Below are the code and all the weights of a small trained network. Each question names an input and a class and asks about switching units off, where a switched-off unit gives its printed mean instead of its output.

import numpy as np


def w(rows, s, z=0):
    codes = np.array(rows[::2]) - 128.0
    scale = np.full(codes.shape[1], s)
    scale[-1] = z or s
    return codes * scale


def f(y):
    return y / 2 * (1 + np.tanh(0.7978845608 * (y + 0.044715 * y**3)))


def log_softmax(a):
    a = a - a.max(-1, keepdims=True)
    return a - np.log(np.exp(a).sum(-1, keepdims=True))


def net(x, mask):
    res = np.array(x, float).reshape(1, 4) / 4 @ E
    y = f(res @ A[0][:, :-1].T + A[0][:, -1])
    res = res + np.where(mask, y, B[0][:, -1]) @ B[0][:, :-1]
    return log_softmax(res[-1] @ U[:, :-1].T + U[:, -1])


A, B = {}, {}
E = w([
[90,71,207,140,171,54,148,131],'x0',
[114,125,121,133,126,133,130,126],'x1',
[147,161,131,247,137,143,93,157],'x2',
[105,194,211,119,112,186,144,96],'x3',
],0.014)
A[0] = w([
[120,136,134,115,136,107,106,128,120],'N1',
[113,131,147,124,161,139,133,144,106],'N2',
[131,135,138,141,138,168,135,125,134],'N3',
[152,140,135,250,131,104,112,135,48],'N4',
[121,136,135,127,140,127,124,156,117],'N5',
[117,112,120,158,123,120,158,101,144],'N6',
[148,143,130,244,129,101,119,129,165],'N7',
[119,108,130,153,156,135,128,126,122],'N8',
[150,116,142,148,130,125,106,141,94],'N9',
[158,113,76,146,133,106,109,136,53],'N10',
[116,165,126,97,94,149,140,136,78],'N11',
[107,90,113,140,128,110,138,122,138],'N12',
[124,126,133,129,117,120,139,153,116],'N13',
[113,150,142,148,122,112,127,109,87],'N14',
[119,88,114,130,125,114,155,127,138],'N15',
[125,130,124,157,119,101,133,142,119],'N16',
[119,130,123,43,124,152,139,98,57],'N17',
[141,187,142,161,118,206,129,145,109],'N18',
[112,117,176,109,130,165,144,134,45],'N19',
[125,103,137,105,127,125,143,151,137],'N20',
[163,161,59,91,117,172,115,129,179],'N21',
[131,118,132,175,144,127,112,136,144],'N22',
[153,124,144,145,133,132,133,116,149],'N23',
[128,145,138,125,143,127,130,135,122],'N24',
[93,177,228,100,119,182,140,111,135],'N25',
[145,169,136,149,111,158,132,119,114],'N26',
[154,120,129,124,143,116,130,126,145],'N27',
[111,99,196,157,139,98,131,125,11],'N28',
[145,200,143,174,120,177,99,109,123],'N29',
[131,119,127,126,140,109,121,126,147],'N30',
[130,139,141,120,145,148,98,146,131],'N31',
[89,165,208,105,124,168,135,108,18],'N32',
[142,158,132,133,129,158,112,138,115],'N33',
[140,109,122,155,151,87,115,134,95],'N34',
[105,121,181,156,137,85,139,129,187],'N35',
[158,158,39,82,116,168,114,130,82],'N36',
[119,172,126,130,135,135,132,136,129],'N37',
[116,129,137,132,115,140,129,140,124],'N38',
[108,114,137,83,148,91,123,132,145],'N39',
[126,132,122,65,116,121,152,112,204],'N40',
[111,100,127,87,128,83,117,133,144],'N41',
],0.018,0.012)
B[0] = w([
[115,124,134,138,128,139,122,123,131],'N1',
[134,145,122,117,124,140,132,135,137],'N2',
[143,123,116,163,117,121,126,107,157],'N3',
[121,90,141,7,139,91,96,206,202],'N4',
[116,137,128,126,121,127,121,129,128],'N5',
[149,120,128,124,116,118,128,132,139],'N6',
[122,180,124,81,137,201,153,124,228],'N7',
[136,121,125,109,132,126,117,134,141],'N8',
[127,117,127,123,132,131,107,136,136],'N9',
[127,177,135,77,123,188,173,113,164],'N10',
[125,153,117,144,116,151,149,114,157],'N11',
[133,117,148,151,126,104,124,128,158],'N12',
[128,127,120,138,133,131,126,138,127],'N13',
[127,138,116,129,123,132,139,121,137],'N14',
[127,117,147,156,127,105,105,103,160],'N15',
[129,130,128,109,132,121,128,148,143],'N16',
[124,177,124,98,138,192,157,124,183],'N17',
[134,125,128,232,120,113,142,70,217],'N18',
[129,101,118,92,135,100,105,163,151],'N19',
[126,126,123,174,125,118,129,123,153],'N20',
[111,168,134,15,147,185,138,179,231],'N21',
[141,147,121,94,123,136,133,135,168],'N22',
[119,127,119,128,123,114,123,119,143],'N23',
[127,119,113,130,133,144,130,119,132],'N24',
[126,185,122,44,143,203,143,157,253],'N25',
[122,132,123,190,125,127,126,99,177],'N26',
[125,120,118,143,129,119,126,127,140],'N27',
[138,200,113,71,138,219,165,127,164],'N28',
[131,114,132,228,115,105,147,70,223],'N29',
[128,112,126,143,119,118,130,128,145],'N30',
[117,128,114,136,126,124,137,107,140],'N31',
[127,64,137,36,134,60,83,210,195],'N32',
[125,125,119,172,124,134,137,104,162],'N33',
[119,98,127,121,125,100,111,133,158],'N34',
[127,81,118,121,113,74,111,131,201],'N35',
[132,81,142,35,135,77,89,192,212],'N36',
[139,124,139,166,144,125,135,112,153],'N37',
[142,136,135,127,111,132,129,113,133],'N38',
[128,115,123,187,111,116,125,98,180],'N39',
[142,89,125,102,124,77,109,152,208],'N40',
[133,120,135,197,130,107,115,110,183],'N41',
],0.021)
U = w([
[123,96,108,69,124,78,70,190,246],'0',
[122,231,88,81,129,219,185,142,23],'1',
[138,135,105,249,71,95,158,38,114],'2',
],0.012,0.0011)

Each question gives the input, the list of numbers given to net, and the class t.
The units are the neurons (one row each of A and B). Each row of codes is followed by its name. A weight is (code - 128) times the scale printed after its matrix; where a second scale follows, it is the last column's (A, B and U).
mask holds one flag per neuron, in row order. A switched-off neuron (its flag False) gives its mean, the last column of its row in B, instead of its output. The means were averaged over made-up inputs and are rounded, as every weight is.
A unit's drop is (log p(t) with every unit on - log p(t) with that unit switched off) / (log p(t) with every unit on - log p(t) with every unit switched off).
The circuit of an input: a set's keep is (log p(t) with only the set's units on - log p(t) with every unit switched off) / (log p(t) with every unit on - log p(t) with every unit switched off). Starting from the 12 units with the biggest drops (on a tie, the unit counted first), units are removed one at a time, each time the one whose removal leaves the highest keep (on an exact tie, the one counted first), for as long as the keep stays at least 0.8.
circuit, biggest first: the units of the circuit, biggest drop first
most important unit: the unit with the biggest drop
k most important neurons: the k neurons with the biggest drops, biggest first
drop when u is switched off: that unit's drop, to one decimal
input [-4,-6,5,5], class 2: circuit, biggest first : [N29]
input [-8,8,-2,-3], class 0: 3 most important neurons : [N36; N25; N7]
input [-6,3,4,2], class 2: 2 most important neurons : [N29; N18]
input [3,2,-3,7], class 0: 2 most important neurons : [N32; N7]
input [3,0,0,7], class 0: 2 most important neurons : [N32; N7]
input [-7,4,-3,-1], class 0: 3 most important neurons : [N36; N25; N7]
input [1,3,0,6], class 0: 3 most important neurons : [N32; N7; N21]
input [-4,-3,-6,0], class 0: 3 most important neurons : [N36; N40; N7]
input [-1,5,1,-2], class 1: 2 most important neurons : [N32; N36]
input [-3,0,3,-7], class 1: 2 most important neurons : [N10; N32]
input [-8,1,-1,0], class 0: 4 most important neurons : [N36; N25; N7; N28]
input [6,8,4,2], class 1: 2 most important neurons : [N28; N7]
input [5,-3,-1,6], class 0: 3 most important neurons : [N32; N7; N35]
input [-7,0,4,-8], class 1: most important unit : N10
input [6,5,6,3], class 1: 3 most important neurons : [N7; N28; N36]
input [-7,7,4,8], class 2: drop when N18 is switched off : 0.6
input [5,-7,6,2], class 1: drop when N28 is switched off : 2.1
input [8,0,-6,0], class 2: drop when N36 is switched off : 0.2
